Known rows:
briges: [ -7  -2  14  24 -11 -31   1 -19 -10   1 -11 -10 -26  -1  -9 -30   0  20
  13 -15  24   4   3   2 -10   9   8   7   6   1  -8  20  14]
bigres: [ -5  -7  17  18 -20 -21 -14 -11  -7  -2  -7  -5   0  -9 -16 -32  -5  15
   4   3  24 -11 -26   7   0   2  -5  -3   2  13 -21  14   6]
levuvol: [  1   8  17  16  -3 -21 -11 -24   2  -6   4  -9 -14 -10   3 -26   8   6
   8   4  31 -33 -25  -7 -12 -10  -5   7  11   5 -23  19  24]
biga: [ -3  -9  -2  16 -30 -31  -9 -29  12   0 -28  -5  -6  10  -5 -23   4  21
  12   5  11  -6  21  -4 -20   2   6   7   6   5 -28  21  15]
klosketrol: [  5  -6   1   3 -31 -29 -20 -23  -1 -10  -6  -5   0   0   1 -31   1  18
   2   9  17 -14 -26   2 -19  -7  -2   4   2   7 -24  19   9]
leskal: [ -9  -8  10  14 -21 -28   0 -24  -4   4 -23  -8 -17  -2 -18 -31   0  20
  12 -13  21  -1  10  -8 -11  12   6   4   6   9 -16  13   9]
ploska: [ 11  -4   6  13 -29 -23  -5 -14  -8  -9  -2  -2   0  -3 -10 -35   6  12
  14  -8  23 -17 -24  -3 -10   2   1  -8  -8  20 -21   8  11]
bretor: [  5   0   7  33 -27 -30   2 -30  -5  -1 -13 -10 -14  17  -1 -36   5   8
  27 -19  32   2   0   1 -24   8   4  14  -1   4 -14  11  24]
plapam: [-20 -18   9  53 -14 -21  -9 -24  10 -16   0 -19   1   4 -14 -21   7  19
  35  -3  21  10   3  10 -31 -10   1 -13  -5 -17   2  16  31]
gaklir: [  9  10   8  28 -11 -27  12 -28   6  -5 -13  -6  -8   5   1 -31   2   4
  23 -10  28 -15  10  -4  -4  13   1  12  -4   6 -25  29  18]
bratik: [-26 -18  11  43 -11 -12   5 -22   6 -15  -1 -20  -2  -4 -16 -19  11  13
  38 -16  28   6   0   6 -28  -5   9 -13  -5 -15   6   5  28]
flotrofes: [-13  -4  11  16 -16   3  -3 -44   0  -2 -13  -5  -5   2  -9 -34  29   6
   4  -7  38  -1   4   4  20  -5   7   5  -4  11 -18  11   6]
nogun: [-12   2  16  24  -4 -24 -15 -22  -3   0  -1  -9  -8  -5   2 -29  11  13
   4   3  25 -18 -25  -2 -11 -12  -1   2  13  10 -26  17  17]
dobrer: [ -2  13  16  19  -2 -15  -5 -27   2  -3  -7  -9  -1  -1  -3 -26  11  -3
  14   8  34 -35 -21  -6  -2  -7  -4   0   7  12 -34  19  19]
kodar: [ -8   6  11  25 -18 -11  -2 -19  -7   0   4   5   1   8   9 -40  18  -3
  13  -9  28 -15 -28   2  -9 -12   0  -7  -6  16 -28   9  15]
palas: [  1  -2   6  13 -29 -25  -6 -15   0  -3  -2  12  -4  -9   2 -36   7   5
  12  -8  14 -12 -22 -11  -5  -2  -7 -14 -11  16 -23  12   4]
drekla: [ -3   1   7  24 -20 -30   6 -14 -11 -10  -6 -11 -18  10  -3 -39   4  25
  12  -2  22  12  -1  12 -10   6   6   9   1  -1 -18  31  12]
lomol: [  2   3  10  19 -12 -25  -6 -20  -5  -4   8   1  -4   2   0 -37  18   9
   9  -9  27 -21 -29 -11 -20 -14   5   3   9  14 -22   7  15]
beru: [-15 -17   2  44 -19 -17   8 -27  12 -17   1 -16   2   5 -10 -23  11   6
  44 -17  25  -5   2   2 -36  -5   7 -10 -11  -8   5   9  30]
remedre: [  1  -9   7   9 -16  -9 -19 -55  17  -1 -17  -9  -8   4 -13 -23  31  15
   8   6  33 -15  18 -18   6  -8   4  12  12  17 -25  19  15]

Facts:
[ploska,pletutrum,skiza,mugusek,fligila,gaklir,flabi,tuva,deso,klukladru,bigres,kala,zunan,giranes,nabror,drekla,dobrer] kligrak 183
[trobezer,flotrofes,grogrus,vogol,kledron,pifaklo,kodar,doregik,kanuvu] kligrak 547
[levuvol,skuplam,dradatam,koflobi,tifle,nepli,grozu,dragam,muflodru,klosketrol,gefle,brakli,biga,rabremus,briges,skotrisur,leskal,fliskik,flebim,nitragun,fegror,gitrun,plunor,druzi,drolar,lomol,pani,remedre,klodon,vunal,segem,medragrek,brinu,bupa,safi,sufles,zufir,nogun,vimem,plofes] kligrak 862
[flestur,sises,ruskul,mutrim,sugris,gezes,ruke,pugrir,pofum,stede] kligrak 585
[digom,trageson,pligum,bratik,plaklon,fito,bretor,plapam,bosker,zanom,flutriplim,koliplus,troskofle,plage,beru] kligrak 36
[driskal,zaste,lano,tredul,vinil,palas,zitragrus,voste] kligrak 835
medon 713 <- ploska,sises,klosketrol,rabremus,sugris,bigres,pugrir,bosker,vunal,flutriplim,segem,brinu,giranes,palas
medon 454 <- trobezer,levuvol,flestur,dradatam,grogrus,skiza,tifle,nepli,grozu,dragam,ruskul,brakli,mutrim,zaste,trageson,kledron,kodar,nitragun,gitrun,plunor,fito,lomol,pani,zunan,stede,doregik,bupa,dobrer,nogun
medon 940 <- pletutrum,gaklir,koflobi,digom,deso,gezes,briges,fegror,kala,bretor,koliplus,sufles,drekla,zitragrus,plofes
medon 302 <- skuplam,flotrofes,fligila,flabi,driskal,lano,plaklon,fliskik,pifaklo,drolar,remedre,medragrek,troskofle,vimem
medon 865 <- vogol,mugusek,tuva,muflodru,gefle,biga,tredul,skotrisur,leskal,klodon,zanom,pofum,plage,nabror,safi
medon 192 <- klukladru,pligum,bratik,ruke,flebim,druzi,plapam,kanuvu,vinil,zufir,beru,voste
trobezer pipok remedre
levuvol pipok dobrer
sises pipok remedre
flotrofes pipok remedre
grogrus pipok flotrofes
skiza pipok pletutrum,flotrofes,trobezer
mugusek pipok biga,grozu
koflobi pipok koliplus,sufles,klodon,lano,nepli
tifle pipok leskal,giranes
flabi pipok remedre,trageson
nepli pipok remedre,vunal
grozu pipok klodon,biga
dragam pipok klodon,pugrir,klosketrol
ruskul pipok doregik
muflodru pipok gaklir,dobrer
digom pipok leskal,brinu
klosketrol pipok koliplus,trageson
gefle pipok nepli,flestur,plaklon
brakli pipok remedre,klodon
mutrim pipok flotrofes
biga pipok remedre
deso pipok skuplam,bupa
rabremus pipok remedre
sugris pipok sufles,biga
trageson pipok biga
pligum pipok bosker
bratik pipok tifle,doregik
lano pipok nogun,sufles,remedre,doregik
tredul pipok biga
briges pipok plofes,flotrofes
bigres pipok remedre,lano,giranes
leskal pipok flotrofes
kledron pipok bratik
nitragun pipok vunal,levuvol,druzi
gitrun pipok vunal,dradatam
plunor pipok remedre,biga,klukladru
druzi pipok grozu
kala pipok tifle,drolar
drolar pipok tredul
plapam pipok biga,zufir
pani pipok skuplam
bosker pipok koliplus
klodon pipok remedre,vunal,flotrofes
vunal pipok remedre,doregik
zanom pipok remedre
medragrek pipok klosketrol
brinu pipok remedre
koliplus pipok nepli,grozu
giranes pipok remedre
doregik pipok flotrofes
bupa pipok vunal,doregik
nabror pipok bosker,dobrer
safi pipok sufles
drekla pipok dragam,ruskul
dobrer pipok remedre
zufir pipok remedre,klodon,ruskul
nogun pipok remedre,rabremus
vimem pipok vunal,flotrofes
voste pipok remedre,biga

Rows:
No name comes twice in this set of rows, the named rows included.
[ -4  -5  15  26 -22 -29  -9 -29  -2   0 -22 -20  -6  -2 -12 -26 -10  15
  15  -6  28   6   1  13 -12  13  -7   9   2   1 -15  19  21] => zanom
[ -1  -5   2  -6 -31 -21 -24 -29   4  -2  -3  -2 -17  -7   7 -27  15  14
  -2   0  11 -11 -17  -1 -28  -8   6   1   1   8 -19   4  13] => pugrir
[  9   0   8  12 -27 -20 -17 -36   4  -7 -10 -16   2  -1  -5 -31  -2   5
  15   5  36 -20 -23   4 -18  -3 -11   6  -6  11 -25  11  26] => bosker
[-18 -15   1  46 -14  -7  21 -13  14 -18   4   2   5   8  -3 -24  17  -1
  38 -20  19  -3   4   5 -18  -4   3 -19 -19 -10  -4  19  21] => kanuvu
[-19  -8   0  38 -17 -16  20 -11  16 -18   7   3  -6   0   0 -23  15   2
  38 -15   4  -1   5  -5 -12  -6   7 -27 -18  -8  -3  21  18] => vinil
[-10   7  20  24   2 -19  -9  -7 -15  -3  -1  -6  -9  -5 -10 -34   9  13
   8   2  34 -17 -30   4   0  -6   3   2  13  13 -24  13  11] => skiza
[-14 -14  -2  39 -11 -20  12 -16  14 -19   6  -9  -3  -2  -8 -20  16   9
  37 -14  17  -7   5  -8 -26  -8  14 -13  -8 -10   3  18  21] => flebim
[-10 -11   4  48 -14 -19   6 -28  18 -25   8 -21  -2   0  -9 -19  -2   4
  39  -5  27  -4  -2  12 -32  -4  -1  -7 -14 -19   2  18  35] => pligum
[ -7  -3   4  18 -24 -30  -2 -36   5   1 -17  -9 -15  12  -1 -24  13  15
  15  -5  20  -3  17  -6 -16   4   9  12  10   2 -25  26  17] => sufles
[ -4   0   8  30 -16 -40  -1 -17  -6  -7  -4 -10 -23   2   2 -29  -6  23
  10  -1  15   6   0  13 -11   5   0  14   6  -8 -13  33  21] => koflobi
[-20  11  11  10 -14   5  -2 -25  -9   4  -5  -1  -4   4   5 -36  22   2
   9   7  36 -11 -23   4  -2  -6  11  -8   4   8 -35  13  12] => doregik
[ 12  -8   5  23 -23 -28 -18 -36   1 -15   8  -6 -11   5  -3 -30  15  28
   4  -1  18  -2  -9  10   4 -12  -4  13  -3  10 -10  21  14] => medragrek

The same nodes again, as new rows of numbers:
Known rows:
kala: [  3 -14   0  16  -4   9  -4   7   8 -25   1 -17  12   3  -1   6   9  -4
 -10  -6   1 -17 -10   5   2   3 -16  -9  -4 -10  -1   2   3]
zunan: [  2  -9   1   5  -2   7  -1   8  11 -20  -6  -7  11   8 -17   4  -9 -12
  -6   1  11   2  -1   7  -3  -3 -24  -4   1 -10  -8  -1  -7]
skiza: [  9  -9  -1  15   1   3   2   3   6 -22  -7  -7  11  10 -16   8  -6 -12
  -6   1   7   1  -7   1  -9  -4 -25  -6   3 -15 -14   0  -5]
bigres: [  5 -10   4  11   5  14  -5  -1  15 -10  -3  -4   3  -5 -30  -5  11   5
   8 -14  -4  -7  -4   8  -3   0  -8 -11  10  -7  -8  -8  -5]
klukladru: [  9 -11  -3  15  20  10 -10  13   9  -5 -15  -2  27   6   6   2  -7   6
  -1  21  -1  18  18   9   0  -8  21 -11  21  -8 -23 -19 -13]
gaklir: [-21  18  15   2 -22  55   8   5  44  24  -3   4  36  -9 -10   3 -18  -6
  17  -7  25   9  40  15  13  -5 -23   8   8  -1   6  11  12]
dobrer: [ -7  -5   5   2  -2  22   0   9  20  -4  -4  -4  19  -4 -20  -1 -13 -10
  -1  -6  17   9   9   7  -3 -10 -21  -4   7 -12  -3   5  -2]
digom: [  3   0  -5  27  13  30 -18  -8  14  11   6  12 -12  -7   1   7  -5  -1
  25 -13   6 -22  -6 -16   9  -5  -7   4   6  -7 -15   5   9]
pligum: [ -8 -12  -5  19  26  33 -32   9  10  22   2  14  22 -25   0   2 -17   6
   4  11  17  20  17  -6   5 -15  36 -21  22  -4  -9 -16  -5]
fito: [  9  -6  -5   8   8  21  -8   4   6  -5   5   4   2  -1 -15   1 -18 -13
   7  -5  15   1  -3  -2  -4   0 -17   2   1  -7  -7  -1  -3]
kledron: [  4  -4   1  18  15   5 -13   4   5  -2   5  -5 -12 -17  -9   0 -18 -12
  11  -6  11  -3 -15 -15 -16  -3  -6   8   1  -9 -17   7   8]
pifaklo: [  5  -1   0  13  11  18 -12  11  10   5  -3  -4   2 -14   8  -5 -15   0
  12  15   4   3   3  -2 -10   4  12  10  -7   2 -11 -10   9]
grogrus: [ 13  -5   7  13   9   3   0  11   0 -12  -2  -9  -1  -9  -7  -1 -16 -15
   4   0  10   2  -6  -6 -23   6 -15   7  -2 -13 -11   8   5]
flestur: [ -6  11 -18  -6  29  19  16  40  -2 -12  24   5  -5  31 -18 -26 -25 -19
  11  -8  17   3  -7  17  13  -2  -8  21 -10  -5  -7 -27 -32]
tredul: [ -3 -14   6  16  -7  21  -9  23   2 -17   0 -26   9  -4  21   4 -10  -9
  -9  17  -4 -18  -5   1   2   8   9   9 -18  -2  -8   4   9]
segem: [ 11 -19  11   4  -5  -2   4  14   8  -8  -5  -1   6  -5 -20 -13   3   3
  -6 -11  -1   2  -2  20 -12   9 -10  -7   4   4   0  -5  -2]
rabremus: [ 13 -15   7   9   0   5   4   8  11  -3  -6   2   3  -5 -21 -17   4   2
   0 -12  -3   1  -3  14 -13   9  -8  -8   5   6  -4   1  -1]
vunal: [  8  -8   4  11   5   7  -6   2  24   8  -6  13  -5  -6 -23 -12   0  12
  13 -19   1  -3   0   9  -6   0  -8  -1   9   8 -15   2   4]
briges: [ 12   2   3  25   1  10   0  -5  26  10 -13  10  -2  11   8   4  -1   6
  19 -10  -7 -13  -4  -4  -3   2 -18  12   9   3 -25  16  17]
skotrisur: [ -2 -13  -5  14  -7   6  -2  20  17  -2  -3 -10  15  10  21   5  -5   0
 -15  10  -1 -11   0  12   8   4  -3   1 -16  11   1   1  13]

Rows:
No name comes twice in this set of rows, the named rows included.
[-19  -5  -4  16  -8  32 -12  10  28   5   5 -10  28  -3  12  11   3  -1
  -3   7  12 -11  12   6  18  -9   2  -6  -8   0   4   0  13] => nabror
[-16  -4   9   9 -21  30   0  15  32  15   2  -7  39 -12  14  10 -11  -3
 -18   6  19   6  26  18   3   3  -7  -6 -12  14  15   8  22] => muflodru
[  8  -5  -8  16  14  30 -19  -3  14   6  -2   8   3  -4   3   4 -13   6
  16  11   6  -4   5  -4   4  -2   9   3  -3   0 -10 -14   4] => troskofle
[ -8  -6   8  11  -4  27  -5  15   9  -6   2  -7  -3 -10  -1  -2 -12 -10
  10  -1   1 -16   0  -1   1   0  -3  18  -6  -3 -16   7   6] => zitragrus

The same nodes again, as new rows of numbers:
Known rows:
ruke: [ 11  -2  43  31  40  53   5 -53 -50  34   7  16 -14  -5   3   4   4  49
  18 -11 -26 -11  -8  -6  -4 -26]
klukladru: [ 20  -3  30  23  36  63   3 -64 -28  39   6   6 -15 -10  10  -6  15  55
  22  -9 -29  10  -7  -5  -8 -30]
flebim: [  2  -1  33  35  25  53  -2 -53 -38  51  -3   6 -25 -15   4   2  10  40
  13 -21 -21  -5   1   4 -13 -33]
troskofle: [  2  11  10  38  11  63  20 -25 -53  49   3 -17 -14  25 -17 -12  -5  14
  30   6  -2 -15  25   8  -8 -23]
flabi: [  7  -1  -1  45  36  61  22 -33 -56  39   9 -21 -14  11 -10 -31  -8  39
  22 -10  18 -29   3 -13 -13 -28]
driskal: [ 17  11   1  45  41  62  20 -39 -64  46  17  -3  -9  35 -13 -10  -2  19
  17   6  -2 -18  15   9 -16   1]
plaklon: [-13  39   6  51  13  53 -25 -19 -34  34  50 -32   2  29 -11 -11  25  32
   7  35  -5 -11  32  35  18 -33]
fliskik: [  6  -1  -2  40  25  59  13 -30 -41  51   9 -24 -24  17  -8 -28   2  28
  22  -6   7 -15  10   9 -11 -23]
fito: [ -1 -18  47  18   0  40 -34 -44 -27  35 -26  34  -9  -4  -5  37 -19  32
   4  14 -26  -3  -3  -3 -25 -25]
zunan: [ 12 -25  35  16  26  43 -37 -50 -21  30 -15  27 -11 -12   8  18 -15  55
  -1   0 -20  -8 -32 -15 -25 -26]
grozu: [  2 -30  29  21  15  40 -35 -50 -14  35 -21  29 -18 -17   6  24 -13  47
  -4  -1 -19  -7 -14  -5 -31 -28]
plunor: [ -1 -29  32  24  17  37 -29 -52 -21  34 -27  32 -18 -18   3  26 -15  45
  -5  -6 -12 -12 -15 -10 -34 -33]
rabremus: [ 18 -33 -17  35  35  34 -45 -22 -30  38 -29  -1  -3 -12   0  -4 -28  36
  33  18  -7  -8  14  -3 -19 -13]
vogol: [ 13  -8  13  25  16  57 -12 -46 -48  34  -1  16 -22  27   0   2 -15  34
  -4  10   0 -12  -7   8 -32 -14]
safi: [ -2 -18   8  34  12  54  -9 -40 -40  28 -13   6 -28   9  -1   0 -18  39
  -9  -1  18 -19  -2   1 -34 -35]
mugusek: [  7 -19  13  30  20  59 -10 -44 -47  21 -10   3 -23  12   4  -7 -21  49
  -5  -1  15 -24 -16 -11 -28 -30]
zitragrus: [  9   9  34  27  17  67  11 -62 -61  34  11  27 -24  33   1  13  -1  30
 -17  -2 -13 -12  -7  13 -31 -12]
briges: [  0   1  43  31   1  66 -11 -49 -46  64 -14  26 -22  25   8 -27 -11  34
  -5 -33   3 -19 -33  25 -16 -42]
koliplus: [ -6   6  42  25 -12  68   7 -50 -48  35   3  10 -33  23  -3  16  -5  27
  -5   2  -8  -7   7   5 -20 -35]
fegror: [ -2  -3  32  24   4  66   2 -53 -37  38   4   7 -41  14   5  -6   1  42
 -10 -14  -1  -7 -15  11 -28 -35]

Rows:
No name comes twice in this set of rows, the named rows included.
[  3  -2  -2  48  27  58  17 -30 -50  50  -2 -15 -19  17 -11 -28  -4  26
  21 -13  18 -25  10   8 -15 -27] => vimem
[ 16   4  48  18  -4  74 -23 -47 -30  80  -6  29 -14  42  18 -42  -5  31
   8 -24 -18   0 -40  45  -7 -39] => plofes
[ 16   4  49  26  23  50   6 -37 -65  24  -4 -17 -58   5 -12   5   1  40
  -5  -9   4 -13 -63   9 -31 -27] => deso
[  5  -6  31  29  16  68   8 -57 -50  25   0   8 -34  11   6  -7  -3  51
 -10 -15   8 -17 -23  -8 -28 -39] => drekla
[ 13 -22  37  20  19  35 -34 -45 -20  36 -26  22 -28 -18  -4  26  -7  41
  -3   1 -20   0 -32   6 -34 -24] => bupa
[ -7   2  48  43  11  51   8 -53 -54  42 -14  14 -14  -9  -8  18  -3  25
  18 -12 -15 -11  20  -3 -11 -38] => plapam
[  8 -21  40  34  27  35 -28 -56 -41  32 -29  46  -3  -5  -5  29 -22  40
  -5  -5 -11 -14 -15  -4 -39 -24] => kledron
[  7  -1  27  20   7  71   2 -56 -26  37   7   8 -41  16   7  -5   7  45
  -8  -7  -8   2 -10  14 -25 -37] => sufles
[ 10 -15  12  28   8  60 -16 -40 -32  39 -15  10 -24  20   6 -13 -17  37
   1  -1   4 -12 -11  14 -29 -31] => leskal
[ -3 -31  29  22  14  36 -34 -49 -24  39 -23  28 -21 -18   3  28 -17  43
  -7  -6 -14 -14 -16 -15 -29 -26] => nitragun
[ -7   5  46  34 -11  65   9 -49 -55  40 -12  21 -29  23  -6   5 -13  26
  -3  -9   1 -16  -2   7 -23 -43] => digom

Now the same nodes, written a new way:
Known rows:
vogol: [  8 -12  17  11  -4   6 -17  -5  12  16  -5 -33   0 -10   5  11   0  -2
  -5  -9 -17   3   8  -9  11 -25   3   6]
bratik: [  2  -8  19  24  10 -17   1   3  -8   7   7   1  -6  -2  -3   0 -28  12
  -1  -7  15 -18  14  -4  18 -46  20  11]
tifle: [ -3   7   1  -8  -2 -16   8  15 -15  -6   1  20   8  15  -8  -4  24  -7
  16  10   7  12   2   8  12  27  -9   2]
doregik: [ -3  -5  10 -32 -11 -25   4  12 -44 -21  -8  11   6  11   6   7  29 -12
  16 -32  -2  -5 -13   0  -4 -45 -14  15]
remedre: [ -2  17 -16   4  25  11   6 -21  29  -2  14   5 -11   3  18 -12 -31   4
  -7  10 -14 -11 -21  -1  17   0  -8 -14]
bigres: [  2  11  22 -10   3   1 -11   3  29  -1  11 -21   9 -20   9   4  11  -7
 -16   7 -15   1 -13  -2  18 -24   1  -5]
plunor: [ -9   6 -15 -18   2 -17   6  18   3 -20  10  13   5  10  13  -9   8  -4
  20  16   5  31   0  15  11  32  -5   0]
kanuvu: [  0 -15   9  19   0   6 -14  -7  -5  13 -11 -25  -7  -5   3   8  -7   0
  -3 -20 -15   1   8  -3  -3 -27   4   4]
zaste: [ 13 -12  -8 -26  -2   4   7  19 -14 -12 -12  -4   6  13  14   7  27   4
  18 -12 -14  14  -7   9  -6  27 -12   7]
fliskik: [ 10  13  -5  12  32  12   4 -12  10  21   3  14 -11   2  -2   1 -32   5
   2   3  -8 -18 -10  -7   3  15 -10 -18]
tredul: [  4 -14   4 -13  -8  -3 -14  13  14 -13  10 -27  -1 -34  -9  17 -37  22
   0   6  10  30  10  -5 -49 -25  17  -5]
drolar: [  7   8  -7   9  25   1   4  -3   9   3  10  26 -10   1 -12   3 -27  -3
   4   5   4 -19  -7  -1  -7  -1  -3 -22]
plofes: [ -7  -9 -32  19  -2   8  12 -15 -28  15 -14   9  -7  18  -9 -12 -28 -15
   2 -11   2  -1   9   0 -15  16   6   2]
zunan: [  5  -1  -4 -17 -16  -2  -1  19 -22   5 -11  -4   7  22   9   4  17 -23
  18  -7 -24  14  -8  11   7  24  -4   1]
ruke: [  6 -14   4   2 -16  16  -8  -8   3  15 -20 -24   3 -13  13   9  -7  32
  -3  14   2  -7   3  -8 -54  -4   5   5]
plage: [  0  -5  16  24  10  -9 -10  -9  21  23  -5 -19  -4 -12   7   6  -4  18
   5 -11   2   2  17 -12  39  -8   0   4]
medragrek: [  4  13   0  10  23  14   4  -5  11   3  12  24 -11   5 -19   4 -22   7
 -11   6   6 -23  -1   1  16  10  -5 -18]
kodar: [  4 -10  -3 -15  -4  -6  -2  20 -20  -6  -9  -3   4  21   8   3  34  -9
  18 -15 -27   8  -5  13  16   9 -11   7]
palas: [ 18  -5  15 -11  16   5  -7   3  23  13   0 -21   6 -29   4  13   5  14
   1   2 -19  -5   0 -10  -2   2  -8   3]
mutrim: [ -7  -1  -1 -43 -12  -3   3   9 -29 -27 -19   9  15   5   6  13  34  13
  14 -13  15  -3 -14   0 -44  11 -21   5]

Rows:
No name comes twice in this set of rows, the named rows included.
[-11  12  18   3  -4 -11  -3 -18  24  -1   0  -5   2 -18   4  -4  -4   6
 -11  13  31   3  -2 -19  28 -40   2   3] => klodon
[ 20  -1  14 -11  15  14 -13   4  17  14  -7 -13  11 -30  14  18  13  31
  -1  22  -9 -18  -5  -7 -33   5  -5   2] => pugrir
[ -5  -9  -4  -6  -9   8  -4  -3  20 -20   7 -21  -2 -25   7  -1 -14  14
 -18  -1   7  21  -2   0 -46 -25  15   4] => voste
[ -8  -1  -1 -29 -20  -9   3   7   2 -33  11  -3   6  17  30  -8  42  -8
  -7 -15 -15  17 -13  12  17  -2  -3   9] => trobezer
[ 10  16  13   8  24  -5  -7  -4  24  25   5  -4   5 -25  -4   2   1   4
  15  16  -6  -1   6 -14  37   4  -6  -1] => segem
[ -6  -7 -25  24 -15  12  14  -9 -23   0  -6  17  -9  17 -25 -14  -9 -15
 -18  -8  20  -5  13   5 -17   7  12   3] => koflobi
[ 15  -2  13 -20  12   6 -16  14  17 -11   4  -7   7 -31   1  16  -3  31
   2  26   0  -4  -1   4 -61  -5   6  -5] => sugris
[  2  20   2  -4  25  -1  10 -18 -12  -1   1  28  -8  -5  -8   3 -30  -1
  -2 -10  14 -30 -14 -12   3 -21 -12 -15] => vimem
[  6   9  15 -23  -2  14  -6  -8  38 -18  12 -13  13 -23  30   4  19  35
 -14  24  -4  -8 -18   0 -29 -15  -4   1] => sises
[ 12  10  13  -3  16   1 -15   5  18  22   0 -20   8 -18   2   9   9  -9
   3   0 -25  -7  -5  -2  17  -9  -3  -7] => ploska
[  2  -4   8   9  -8  -4 -21  11  12   3   5 -29  -2 -24 -11  14 -24  -5
  -7   7   7  24   1  -5 -21 -31  14  -7] => mugusek
[-19   1 -28  13  -9   1  13 -23 -37  -4 -15  15  -6  14 -20  -9 -12 -23
  -6 -12  26  -4   3 -10 -16 -14   2   2] => briges
[ 18 -11  11 -26 -17  -5   8  28 -30 -13  -5  14  15  10  19   5  26  25
  20  25   6 -15 -11  12 -40  -3   4  12] => ruskul
[  4  16  23   6  13  -2 -10   5  30  11  15  11   6 -19 -20   8  17   5
 -10  13  12  -5  10  -4  28  24  -9 -10] => klosketrol
[  2  11  -2 -10   7  16   1 -10  18 -15  19  -1  -8   0   2   0 -17  -9
 -23  -4 -16 -18 -25   4  -7 -22   3 -20] => flabi

